Each row is followed by its class. Each block has new classes.
[ -4.4   2.5 -16.8 -15.6  13.8 -17.3  -2.3  -4.2  -0.5 -16.4  19.6   7.5
 -14.5   4.2   6.4  -8.3 -11.0  -8.3   1.2   9.2  24.5 -13.8 -20.2  18.1
  -6.4  -7.5  30.2   2.5   6.9   9.8   2.5  -0.9  -0.5  -6.2   6.4  -7.9
  12.2  -9.1   6.5   3.4 -15.0  -1.9   6.7   5.0   2.9   2.2  -6.8]
[76]
[-21.8  -9.2   9.2  -6.8  -8.6   1.3  -6.8  -2.6 -13.2  35.9   6.7  -1.6
  12.4   2.0  -5.9 -13.0  17.0  -7.1  -9.6   2.6  -9.6  21.6  22.9 -14.6
  -9.2   5.9 -14.0  20.1  -6.5  -2.7   7.2 -12.4  -7.5  -5.8 -17.7  12.1
   1.0  -5.7   8.2   3.4 -14.7   8.1 -17.1  14.2  30.2  -5.7   4.9]
[84]
[  5.0  -3.4  -1.4  11.7 -11.3 -10.5   5.5   7.0 -49.4 -21.5  19.6   0.9
 -15.4   7.7  13.7   6.1  -9.2  -6.7  -0.3   1.7  -4.2  -2.0   0.9 -21.8
  -9.0  23.9 -19.8  -6.5  -0.8 -14.1 -10.4   1.7 -10.1  -4.4  -2.8   9.4
  24.4  27.8 -10.3   6.5  -1.6  -9.5 -15.1  10.3  13.6  13.7   4.6]
[74]
[ 16.3  23.8  -3.7   1.1  10.9  -1.9  -0.8  15.6 -34.9 -29.2  -3.8  -0.2
  -3.8   5.7  -5.9   3.8 -20.8 -11.2  -3.9  11.2 -18.3   0.7   2.8 -27.3
  -7.0  15.4 -29.9 -23.0   3.1  11.9   3.1   5.2 -22.0   0.3   5.8   7.7
  20.5  22.4 -10.8 -15.5  -3.5  -4.2  -3.8   5.2 -15.4  -3.4  -2.5]
[74]
[-16.0  -2.9 -42.1 -21.4  -0.6 -42.7  -7.4 -37.6 -21.8 -69.3  -2.1  10.5
 -70.3   2.1  11.6  -3.1 -47.9  -2.3  -8.8  20.7  12.7 -54.0 -54.4  -6.3
   3.3  -3.8  35.4 -42.1  22.0  32.7 -14.7  -5.9  12.1   4.7  13.0 -21.8
  36.8   2.2  -4.4  -5.6  -2.7  -1.7  11.5   7.8 -31.1 -11.4 -19.8]
[80]
[ -9.6 -21.0  -1.7  -3.2 -30.5  15.4   0.4 -24.4 -11.6  -1.9 -27.8  -6.9
 -29.6  -1.8   6.8 -22.8  -1.5  -1.6 -17.0   5.3   2.6  -4.3   8.2 -23.7
  -9.9 -14.4 -21.4   7.0  -4.3  -3.6  -2.7 -13.5   1.6  -1.7  -8.0  -4.7
  -0.7   6.7  -3.1  13.5 -10.7 -10.2 -11.3  -0.7  10.6 -14.6  15.1]
[95]
[-10.8   5.1  -4.9   1.2  -0.4   3.5   2.2  20.4 -26.9 -10.3  -9.7   5.3
 -16.8   2.1   5.7 -14.2   7.5  -3.1 -11.3  18.4  -8.3   3.1  11.4 -10.1
 -14.4   1.6 -21.6  13.6 -15.9  -5.5 -12.0   4.7 -13.1 -10.2   7.6   8.1
  17.7  11.2   0.7  -2.3  -9.8   0.3  -6.8  15.4  10.1  -5.3  -0.3]
[74]
[-42.7  -5.0  -4.7  -7.8  10.3 -12.8   5.2  19.6   8.1  43.0  31.8  -3.1
  19.5  10.6   5.7   3.4 -29.5  -2.5   6.5 -10.7   0.1  13.7   8.1  28.0
   9.8  -3.3  44.5  27.6 -15.3   3.5   8.4   8.4  10.1   4.9  -8.6  -1.9
   1.1 -10.5  25.7  10.9   6.8  24.7 -14.7   4.5   5.3  -0.9   0.5]
[76]
[ 53.2  15.8 -12.8   3.7  11.9  20.2  -0.5  35.2 -31.1 -26.7  22.1  25.6
 -13.7   8.4   9.4  -7.5 -16.3  -6.1  -3.5  11.0   0.5 -12.1  -8.5   9.6
   1.5   7.1   4.0  12.4  -5.0 -27.5   3.8  11.0 -20.7 -14.7  32.0 -10.5
  15.5  17.1  -2.0  -2.0 -12.9  -3.5  -7.1   8.0   6.9  30.7   6.0]
[74]
[-13.5 -23.2   8.9   3.5 -29.0  29.2   2.3  -8.9  -8.2  18.4 -14.0  -1.3
  -4.5  -3.2   0.9  -8.6  -4.1   2.2  -6.3  -5.7   3.4   5.5  25.9 -12.0
  -2.9  -4.1 -23.2  14.1 -14.0 -18.9  -0.1 -10.3   1.8   7.9 -10.4   0.0
 -16.2   7.0   1.4  11.4  -1.8  11.8 -17.2   1.9  23.0  -5.3  24.6]
[95]
[-17.2 -13.2   7.2   5.9 -15.1 -45.5  10.2  24.5 -18.7   4.9  62.5 -12.6
   0.0   9.3  12.2   7.3   4.2  13.5  12.3 -14.5  16.3   0.8 -19.3   8.0
 -12.6 -10.9   9.0  26.6  -1.4 -10.1 -10.0  -5.6  -2.5   1.9 -16.9  13.8
  20.8  -2.4  16.4  21.9  -2.9 -11.8 -20.6  -3.3  -4.9  20.2 -12.2]
[90]
[-25.3 -16.8  -6.7  12.7 -25.5  16.9   0.6 -19.3 -23.2  18.1 -24.9   5.8
 -15.5  -5.4   5.8  -9.6 -20.4  -5.6  -9.3  -5.5 -13.7   5.4  22.0 -24.6
   5.4  12.5 -13.5  -5.9  -7.1   0.0  -4.5   7.7   1.4   4.7 -15.9  -3.5
  -1.8  24.9  -6.3   3.7   1.0  11.2 -15.9   4.3   6.1 -11.5  14.3]
[95]
[-26.6 -21.3  -2.6  -1.4 -15.8  17.2  -4.1  -4.7 -18.3  14.0  -6.5   2.6
 -13.8   1.9   4.1 -16.8 -18.2   3.7 -10.8  -1.4  -4.9  -1.2  14.6  -5.6
  -3.0 -11.7   0.2   9.9 -28.7 -12.1  10.6  -5.1   2.7   7.7 -11.8  -9.0
  -3.3   7.5  12.7  12.0  -9.6  10.4 -20.1   8.0  21.0  -8.4  15.4]
[95]
[-19.2 -14.4  -3.1   3.4 -18.8   0.3   4.8  -7.2  -6.8  -5.6 -12.6  -8.0
 -13.7   2.1   3.4   1.4 -22.0   3.5  -1.2  -6.7  13.3  -2.1   9.9 -11.0
   0.0   5.5 -13.3 -11.4 -12.9   0.2   1.3   2.6   6.8  10.9  -8.4  -0.1
   0.1   7.1  -4.2  13.6   0.0   6.9  -8.8  -0.7   4.1 -10.1   6.3]
[95]
[-21.5 -17.5   1.7 -17.1   8.9 -19.6   2.6  11.9  13.8 -10.6  16.7  -9.1
   8.6   8.6   0.0   3.0  -4.3   7.9   7.2  -8.2  10.6  -7.2  -7.3   7.1
  -3.8 -15.7  20.3   7.9 -12.0  17.7   2.4   2.8   9.3   8.4  -8.4  -5.8
  13.6 -13.1  17.9  19.0  -7.4   2.6  -5.5  -4.9 -16.4   2.1  -6.6]
[76]
[-17.3 -19.7   4.3  18.0 -27.9  26.3   2.7  13.4 -18.2  10.7 -11.2  -2.2
  -4.3  -0.7  10.5  -2.5  -9.6  13.4   1.2 -14.5   7.8  15.7  35.2  -6.9
   1.0   3.3 -37.5  19.2 -29.3 -26.6  -8.2   3.6 -19.1   3.0  -8.9   3.4
 -12.8  18.7  -9.9   4.2   6.7   5.6 -17.4  -2.2  12.6   5.5  17.0]
[95]
[-24.8   0.4 -17.9 -12.4  20.5 -32.1 -11.3   2.1  -2.4  18.9  28.4   3.3
   9.3   9.7   8.8   2.5 -20.7 -10.6   7.1   1.3  -6.7   1.7  -9.6  13.1
   8.1   3.6  52.6   9.3  -0.7  11.8   8.7   0.5   4.0  -6.5  -1.2  -5.5
  17.6  -8.0  29.9   4.6  -2.4   7.7  -7.9   5.3  -1.7   2.1  -9.6]
[76]
[-24.5  -2.3   3.5 -10.5   2.8  -6.0 -13.1 -13.9   4.0  38.6  -3.9  -4.3
  13.8  -0.9  -8.2 -10.4   6.8  -9.5 -13.2   0.6 -17.3  12.4   9.1  -7.2
   2.5  12.1  17.5   2.1   2.2  11.1   5.5 -14.3  -4.9  -9.8 -14.5   4.6
  -0.4   1.2  13.0  10.0  -5.5   4.3  -7.5   7.4  17.6 -10.4   4.9]
[84]
[ -1.3 -13.6  -2.3   7.7 -25.6  21.8   3.3 -14.4 -10.2 -10.6  -6.5   3.1
 -20.4  -2.5   7.8  -3.2 -18.8   2.8  -5.4  -8.4   3.8  -5.5   2.2  -7.5
   7.5  -6.5   1.3  -0.7  -6.5 -11.4 -10.5  -4.6   2.1  10.8   4.7 -11.4
  -5.3  10.9  -2.4  13.5  -2.4   3.0  -9.2   2.2   8.6   0.8  20.0]
[95]
[-11.0  -7.4  -5.6  11.2 -26.7  32.2   3.1 -12.9 -20.9  -0.3 -23.9  -4.1
 -15.6  -2.4   6.6  -8.8 -37.4  -4.5  -0.7  -7.8 -15.6   7.0  22.5 -27.0
   3.2   6.7 -39.0 -11.7  -3.9  -7.7  -8.6 -10.3  -3.2  14.1   0.3  -5.5
  -7.1  16.0 -12.6  16.5  -4.6  12.2 -16.5  -2.3   2.3  -8.4  31.5]
[95]
[ -3.9 -20.1  13.1   7.7  -4.1   1.8   2.2  -5.0 -16.3  11.5   9.5  11.2
   7.7  -5.6  -1.3  -0.4   3.8 -13.0 -11.4   8.3 -19.3   1.3   2.2  -2.5
  -2.6  -3.3  28.3   5.2  -0.5 -15.3   9.9 -13.8  -5.0  -1.6 -16.1  -2.6
   5.0  16.0  22.9   6.1  -9.9   3.5 -10.2  22.8  36.1   4.4   6.2]
[84]
[-26.7  -7.3   1.4 -13.7  14.2 -10.3  -8.5  10.4  10.5  14.6  10.1   4.2
  14.8  -1.6  -5.3   0.5 -17.4  -3.6  -0.5   1.3 -10.5   1.5   1.7  11.0
   4.7  -5.3  41.5  -2.8  -8.6  10.9  10.1   2.6  -0.6   6.1 -10.6  -7.9
   5.8  -0.6  22.7   8.4  -3.5  11.7  -6.6   5.5  14.8  -5.0   2.1]
[76]
[ 58.1  16.4  23.7  10.5  22.5  52.7   0.3  53.1  -8.4  -2.7  -4.2  11.3
  25.5  -9.3 -19.7   1.9  35.0  -8.3  -9.5  14.1 -16.5  17.0  27.5   9.5
 -10.4  -2.5 -30.1   1.3 -16.9 -24.9  17.4   9.3 -18.4  -7.9   6.5   1.2
  -6.9   7.6  -6.7 -19.1  -2.7  -8.8   5.7   0.8  21.2  10.2  13.8]
[91]
[ 50.3   6.1   0.3  13.0  -3.4  14.4  -2.5 -15.0 -35.9 -36.0 -13.6  14.9
 -22.8  -1.6   1.3   1.7  -4.1 -10.6 -12.1  11.3 -14.9 -18.9 -12.4 -27.1
  -5.0  18.6  -6.8 -35.9  22.0 -15.7  -4.3 -15.6 -19.8  -0.6  10.3  -9.6
  13.7  29.3 -13.8  -6.2   3.1 -14.2   4.8  12.8  10.0  11.8  11.8]
[74]
[-26.0  -1.3  12.2 -13.4  29.2  -8.0  -5.4  40.2  15.5  39.7  34.4   4.5
  43.4  -3.2 -11.9  -0.7  -8.2  -3.7  12.0  -4.7 -18.5  20.6  14.6  19.4
  -1.1  -4.9  39.2  14.5 -22.8   9.5  17.8   7.8 -10.6   7.9  -9.6   6.0
  -0.2  -8.9  34.1  10.7 -15.2  15.3 -17.0  13.4  -5.6   2.7   8.9]
[76]
[ 45.5  -0.6  15.7  13.1   6.1  -2.7   7.7   0.6 -29.5 -35.7  -3.8  -1.0
   1.4  -5.4  -8.8  12.0  20.8 -11.0  -9.5  13.9 -14.7 -13.1   0.4 -30.1
 -12.4   9.6 -17.3 -25.0   6.7 -15.1   4.7  -9.2 -22.6   2.1 -10.8   4.7
  19.9  20.4  -3.3  -7.6 -10.1 -16.6   1.2   8.9   7.4  13.2   3.9]
[74]

Each row is followed by its class.
[ -7.7   1.2  17.6  -1.6   7.3 -12.3 -18.8 -15.0  -4.5  -4.8  -4.3   4.9
  -8.3  -5.8  15.4  -2.3   6.1 -12.5  -5.1  -0.7 -11.7  -3.1  -6.8 -13.8
  -8.0  10.8  12.4  -2.2   2.7   9.7 -18.2   1.4  11.1  -0.1 -12.5  -3.7
   9.3  11.7   9.9  -3.4  -4.9 -17.0   4.2   6.7  -2.3  11.2  -3.6]
zg
[-11.9 -14.0  39.1  -1.7   5.0 -18.7 -32.6 -31.6  -6.8  10.8  -0.9   7.3
  -0.6  -1.3  20.3  46.1 -13.6  -4.0  -4.6   4.6  28.3  -1.5  19.9   1.6
 -13.1  47.8 -27.4   4.5  -8.1  23.2  -3.7  13.9  14.5   2.3 -13.5  -6.3
  36.9  -1.9  -3.7   7.9 -31.5 -22.1  11.9 -21.1 -13.7 -10.0  -4.9]
zg
[ -0.6   8.6 -21.1  -3.7 -18.9  -7.2  10.9 -14.8   6.6  18.1   4.6 -26.1
  -4.2   1.5  26.6   3.5 -14.1  -0.8  -3.1  -1.7   1.9   6.8  -3.0   8.6
  -2.3  -9.3   8.1  -8.0   8.8   2.5 -12.7   5.7  21.1   0.7 -10.9  -2.1
  -3.1  -8.8 -15.1  15.7 -18.8   7.7   1.0  23.5 -11.1   4.4  -2.8]
Rl
[ -4.6 -22.9   5.0   5.3  11.9   6.7 -28.0 -19.7  -3.6  12.0  12.5  -9.3
   1.4  -2.6   9.4  25.6 -14.0   0.3  -6.1  -5.7   2.3   0.0  26.6  10.4
 -13.3 -44.7  -8.2  -6.9 -18.0  31.1 -41.5 -10.8  34.9  -9.0  -9.0  -1.5
  -3.3  37.0   6.2  -9.9 -14.9 -44.3 -14.5 -15.3   8.4  34.8   1.5]
fj
[  0.0  31.6   8.9  -2.5  33.5 -22.8   2.2  -7.2  -8.3  -5.7  29.5  46.3
 -27.7  15.3  20.1 -11.1  18.5  39.0   1.4 -13.6  28.8 -12.4 -32.8  -9.9
 -22.5  -5.2  -4.3  -4.2  -2.0 -32.9 -11.7   5.4 -34.2 -25.6 -44.0  12.8
  40.3 -30.0   6.5  10.5 -25.0 -18.1  15.2  33.0 -19.3 -15.2 -10.8]
Cp
[-10.7  25.5 -11.2  -4.2 -23.1  13.4   9.3  -5.3  -1.4  13.2   9.6   2.6
  -5.5   4.1  -1.8  23.5 -12.0  -9.5 -14.6  13.5  14.7   7.2  -0.5  15.2
   3.5  -4.3  25.0 -10.1  -8.1 -13.7 -19.6  -2.0  16.1  19.3  -9.4  14.2
 -15.7  -0.8   8.5  15.5   3.0  -2.3  -9.5   3.9 -13.1  -2.7  -8.3]
Lf
[ -6.3  36.9   9.2  25.9  20.0 -10.2  -7.5 -20.3  -2.8   0.2  -2.2 -32.7
  -6.7 -18.5  20.2 -35.9   6.2 -35.8 -23.3   1.2 -25.3 -24.1   0.3 -15.3
 -11.7  -6.7  15.1 -13.0  46.3 -27.3 -25.3  -3.4  20.0  -8.7 -60.8   7.0
  11.3  10.1  27.5  -6.1  26.2  -9.2  14.8  45.0 -11.7  40.0  -6.4]
Rc
[  6.5 -26.3  13.7  -3.4  -0.6   0.1 -12.3   2.3   4.4  15.3 -17.9  -8.5
  14.5  -3.9 -18.8 -12.0   3.6   6.1  10.4   3.6  -4.7  19.8   8.2   1.4
  11.1   9.2 -34.9   6.0  -9.2  35.7   8.8   1.5 -14.2  14.8  31.5  11.0
  20.1  14.2  11.0  -8.1 -10.6  -1.1 -17.4 -28.1  13.4 -20.2  15.0]
Rl
[  5.8  11.3 -15.0  -8.3  32.7  -8.7 -12.2 -19.2  -3.3  28.0  -1.7  -8.8
 -27.4  13.4 -22.8  -6.7   9.0  16.2  -8.6   2.2   2.3   7.8  15.4   9.3
  -7.8 -12.2  18.0  -2.7  50.3   3.8 -53.6  -3.1   9.0   6.5  10.6  -1.8
   7.4  -2.2  26.7 -14.3  -7.4   8.4 -11.7  10.8 -12.5  23.7  18.4]
Rc
[ -9.6  35.2 -15.2   3.8 -13.0   3.3   5.8  -5.1  10.3  10.7  16.9 -20.7
 -21.5   8.0   5.8  -7.6  -2.0   1.0  -8.4   2.1   2.6  12.7 -10.4  15.5
  -1.6  -7.3  34.3   2.5  12.3   3.8 -20.5  -2.5  17.1   1.3  -2.3  -1.3
   1.8   7.9   8.5  22.6  10.2 -10.6  -4.4  30.9  -7.6   8.3 -18.6]
Lf
[ -8.4   2.1  14.6  -8.1 -24.2  -7.3 -11.3  -7.7  -2.4  16.9   0.3  -4.2
  -4.6  -4.6   3.0   8.3  -7.4   6.2  -2.2   5.9   1.7  13.1  -5.7  -4.0
   1.8  13.7  -0.9   3.5   6.9   1.0   1.6   6.6  -5.1  11.1  -4.5   6.9
   5.0 -20.8   0.7   7.0 -14.6   2.7   2.4   4.3  -8.9 -24.1   1.7]
Rl
